Below are the code and all the weights of a small trained network. Each question names an input and a target symbol and asks about switching units off, where a switched-off unit gives its printed mean instead of its output.

import numpy as np


def w(rows, s, z=0):
    codes = np.array(rows[::2]) - 128.0
    scale = np.full(codes.shape[1], s)
    scale[-1] = z or s
    return codes * scale


def f(y):
    return y / 2 * (1 + np.tanh(0.7978845608 * (y + 0.044715 * y**3)))


def softmax(a):
    e = np.exp(a - a.max(-1, keepdims=True))
    return e / e.sum(-1, keepdims=True)


def log_softmax(a):
    a = a - a.max(-1, keepdims=True)
    return a - np.log(np.exp(a).sum(-1, keepdims=True))


def net(x, mask):
    ids = ['αγζησφψω'.index(c) for c in x.split()]
    T = len(ids)
    res = E[ids] + P[:T]
    r = res
    for j in range(2):
        rows = slice(2 * j, 2 * j + 2)
        q, k, v = (r @ M[0][rows].T for M in (Q, K, V))
        z = softmax(np.where(np.tri(T) > 0, q @ k.T / 2**0.5, -1e9)) @ v
        o = O[0][rows]
        res = res + np.where(mask[j], z, o[:, -1]) @ o[:, :-1]
    y = f(res @ A[0][:, :-1].T + A[0][:, -1])
    res = res + np.where(mask[2:6], y, B[0][:, -1]) @ B[0][:, :-1]
    return log_softmax(res[-1] @ U[:, :-1].T + U[:, -1])


Q, K, V, O, A, B = {}, {}, {}, {}, {}, {}
E = w([
[80,105,132],'α',
[164,106,175],'γ',
[146,108,236],'ζ',
[84,199,122],'η',
[195,145,132],'σ',
[176,158,1],'φ',
[122,30,94],'ψ',
[28,136,15],'ω',
],0.019)
P = w([
[50,31,201],'0',
[52,82,197],'1',
[67,111,184],'2',
[65,156,170],'3',
[67,190,159],'4',
[45,220,134],'5',
[36,253,108],'6',
[60,220,104],'7',
[58,188,138],'8',
],0.0034)
Q[0] = w([
[212,119,101],'h1',
[7,101,132],'h1',
[118,191,145],'h2',
[90,100,195],'h2',
],0.019)
K[0] = w([
[74,138,5],'h1',
[117,108,201],'h1',
[131,139,140],'h2',
[143,122,160],'h2',
],0.024)
V[0] = w([
[55,116,74],'h1',
[139,139,9],'h1',
[154,3,111],'h2',
[109,97,37],'h2',
],0.016)
O[0] = w([
[67,217,155,240],'h1',
[129,197,75,134],'h1',
[133,176,2,254],'h2',
[99,225,107,249],'h2',
],0.0087,0.0011)
A[0] = w([
[119,177,102,206],'n1',
[80,94,113,143],'n2',
[168,126,93,202],'n3',
[252,128,128,252],'n4',
],0.015,0.0034)
B[0] = w([
[159,71,98,252],'n1',
[53,188,127,168],'n2',
[225,146,253,155],'n3',
[143,254,165,186],'n4',
],0.0095,0.016)
U = w([
[109,121,96,40],'α',
[149,73,123,156],'γ',
[99,94,94,204],'ζ',
[86,99,92,254],'η',
[68,220,159,68],'σ',
[131,127,66,135],'φ',
[108,154,99,116],'ψ',
[11,190,94,91],'ω',
],0.013,0.0081)

Each question gives the input, a string of symbols that net reads in full, and the target symbol t.
The units are the heads (2 rows each of Q, K, V and O) and the neurons (one row each of A and B). Each row of codes is followed by its name. A weight is (code - 128) times the scale printed after its matrix; where a second scale follows, it is the last column's (O, A, B and U).
mask holds one flag per unit, heads first, then neurons. A switched-off unit (its flag False) gives its mean, the last column of its rows in O or B, instead of its output. The means were averaged over made-up inputs and are rounded, as every weight is.
A unit's drop is (log p(t) with every unit on - log p(t) with that unit switched off) / (log p(t) with every unit on - log p(t) with every unit switched off).
The circuit of an input: a set's keep is (log p(t) with only the set's units on - log p(t) with every unit switched off) / (log p(t) with every unit on - log p(t) with every unit switched off). Starting from all 6 units, units are removed one at a time, each time the one whose removal leaves the highest keep (on an exact tie, the one counted first), for as long as the keep stays at least 0.8.
units of the circuit, in order: the units of the circuit, biggest drop first
k most important neurons: the k neurons with the biggest drops, biggest first
heads that matter: for each layer, one digit per head in row order, 1 if its drop is at least 0.15 and else 0, layers parted by /
drop when u is switched off: that unit's drop, to one decimal
input ζ ψ σ σ α φ γ, target φ: 3 most important neurons	n2, n1, n4
input α γ ζ α α, target γ: units of the circuit, in order	h1
input α φ α η α, target ω: units of the circuit, in order	n1, n3
input ψ ω ψ, target φ: heads that matter	01
input ω σ σ, target ω: heads that matter	10
input ζ ζ φ γ φ α ψ η, target η: 2 most important neurons	n3, n1
input φ φ φ γ, target φ: 2 most important neurons	n1, n2
input ψ ω η α, target ω: 2 most important neurons	n3, n1
input ψ η σ α σ, target σ: 2 most important neurons	n1, n4
input σ σ ω ω γ γ, target ω: drop when h1 is switched off	0.9
input α η ζ σ σ η, target γ: drop when h2 is switched off	0.2
input σ α σ, target σ: drop when n3 is switched off	0.0
input γ ζ σ γ σ σ γ γ, target σ: drop when n1 is switched off	1.9
input α η ψ γ ω α α ω γ, target ω: most important neuron	n3
